Here is a tiny trained network, its code and every weight. The questions are about switching its units off for an input and a class, where a switched-off unit gives its printed mean instead of its output.

import numpy as np


def w(rows, s, z=0):
    codes = np.array(rows[::2]) - 128.0
    scale = np.full(codes.shape[1], s)
    scale[-1] = z or s
    return codes * scale


def f(y):
    return y / 2 * (1 + np.tanh(0.7978845608 * (y + 0.044715 * y**3)))


def log_softmax(a):
    a = a - a.max(-1, keepdims=True)
    return a - np.log(np.exp(a).sum(-1, keepdims=True))


def net(x, mask):
    res = np.array(x, float).reshape(1, 4) / 4 @ E
    y = f(res @ A[0][:, :-1].T + A[0][:, -1])
    res = res + np.where(mask, y, B[0][:, -1]) @ B[0][:, :-1]
    return log_softmax(res[-1] @ U[:, :-1].T + U[:, -1])


A, B = {}, {}
E = w([
[175,138,243,173,140,81,87,112,99,70,121],'x0',
[82,138,129,48,148,115,114,166,125,7,90],'x1',
[113,110,141,163,111,145,124,152,93,135,122],'x2',
[186,74,112,159,157,105,211,165,170,63,98],'x3',
],0.015)
A[0] = w([
[182,103,82,246,78,127,165,52,194,207,142,79],'n0',
[97,143,117,78,104,152,176,170,158,199,151,182],'n1',
[194,29,161,181,121,103,173,169,203,109,148,4],'n2',
[5,221,162,84,137,137,119,114,104,62,52,102],'n3',
[184,81,230,137,155,53,70,119,110,61,157,24],'n4',
[176,104,92,143,109,112,202,120,116,180,162,25],'n5',
[80,80,101,100,178,140,192,188,152,132,158,92],'n6',
[125,170,203,97,58,103,66,136,142,102,249,85],'n7',
[168,162,148,112,147,125,26,137,64,149,133,113],'n8',
[51,140,48,125,67,192,150,109,182,205,108,1],'n9',
[135,88,41,107,166,153,115,184,131,107,124,100],'n10',
[214,86,114,184,88,126,195,148,194,87,122,108],'n11',
[154,223,159,250,146,94,124,48,150,209,65,156],'n12',
[112,200,247,162,111,99,122,54,137,191,179,125],'n13',
[89,98,39,63,133,174,242,246,133,75,95,97],'n14',
[56,101,3,140,111,195,158,79,139,169,133,155],'n15',
[80,158,99,140,78,65,15,154,126,52,117,24],'n16',
[44,122,140,54,125,152,72,94,84,168,115,205],'n17',
[45,248,109,69,99,212,49,133,93,127,178,5],'n18',
[134,191,136,173,118,191,128,73,82,135,212,124],'n19',
],0.0074,0.0082)
B[0] = w([
[153,146,74,88,253,190,75,165,36,63,112,235],'n0',
[170,117,92,99,172,174,107,146,100,60,108,213],'n1',
[179,92,122,172,159,128,108,53,156,94,177,175],'n2',
[215,98,122,126,193,167,113,62,67,94,129,213],'n3',
[159,197,32,126,150,174,128,157,17,72,130,201],'n4',
[84,219,118,79,114,177,190,233,93,52,82,163],'n5',
[73,109,149,85,171,96,229,179,162,205,100,177],'n6',
[119,81,149,112,77,118,120,156,175,193,165,184],'n7',
[126,120,182,139,75,103,176,126,133,119,138,186],'n8',
[231,12,144,167,118,83,87,40,121,220,204,207],'n9',
[93,133,132,134,72,110,196,154,178,179,102,175],'n10',
[182,117,34,159,194,135,94,103,48,141,140,203],'n11',
[105,63,166,177,105,17,166,108,165,183,130,230],'n12',
[62,116,132,71,52,27,134,81,176,209,107,231],'n13',
[40,152,157,91,77,80,180,151,185,147,99,247],'n14',
[167,90,114,183,162,210,65,118,65,50,117,255],'n15',
[164,90,205,210,129,163,61,56,157,174,215,163],'n16',
[185,104,86,161,181,146,96,78,134,129,155,239],'n17',
[127,173,53,51,234,182,180,178,78,24,56,216],'n18',
[79,168,178,162,114,91,147,162,177,95,97,189],'n19',
],0.0073,0.013)
U = w([
[200,12,104,185,148,123,86,45,98,117,250,252],'0',
[154,153,37,107,176,170,146,208,48,33,39,80],'1',
[3,82,184,122,55,60,202,162,255,165,102,7],'2',
],0.0098,0.0015)

Each question gives the input, the list of numbers given to net, and the class t.
The units are the neurons (one row each of A and B). Each row of codes is followed by its name. A weight is (code - 128) times the scale printed after its matrix; where a second scale follows, it is the last column's (A, B and U).
mask holds one flag per neuron, in row order. A switched-off neuron (its flag False) gives its mean, the last column of its row in B, instead of its output. The means were averaged over made-up inputs and are rounded, as every weight is.
A unit's drop is (log p(t) with every unit on - log p(t) with that unit switched off) / (log p(t) with every unit on - log p(t) with every unit switched off).
The circuit of an input: a set's keep is (log p(t) with only the set's units on - log p(t) with every unit switched off) / (log p(t) with every unit on - log p(t) with every unit switched off). Starting from the 12 units with the biggest drops (on a tie, the unit counted first), units are removed one at a time, each time the one whose removal leaves the highest keep (on an exact tie, the one counted first), for as long as the keep stays at least 0.8.
circuit, biggest first: the units of the circuit, biggest drop first
k most important neurons: the k neurons with the biggest drops, biggest first
drop when u is switched off: that unit's drop, to one decimal
input [5,8,4,-6], class 0: circuit, biggest first => (n16)
input [-7,-7,-3,1], class 1: 2 most important neurons => (n5 n0)
input [-4,3,-3,2], class 2: 2 most important neurons => (n14 n0)
input [-1,-1,-8,1], class 1: 2 most important neurons => (n9 n12)
input [2,5,4,0], class 0: 2 most important neurons => (n18 n16)
input [1,6,6,-4], class 0: 2 most important neurons => (n16 n0)
input [2,5,8,-7], class 0: 2 most important neurons => (n16 n17)
input [0,-5,2,1], class 1: 2 most important neurons => (n9 n0)
input [-3,8,-3,8], class 2: drop when n14 is switched off => 0.1
input [3,7,2,-4], class 0: drop when n16 is switched off => 1.1
input [-1,4,7,8], class 2: drop when n14 is switched off => 0.1
input [-7,-5,-4,4], class 1: drop when n12 is switched off => 0.0
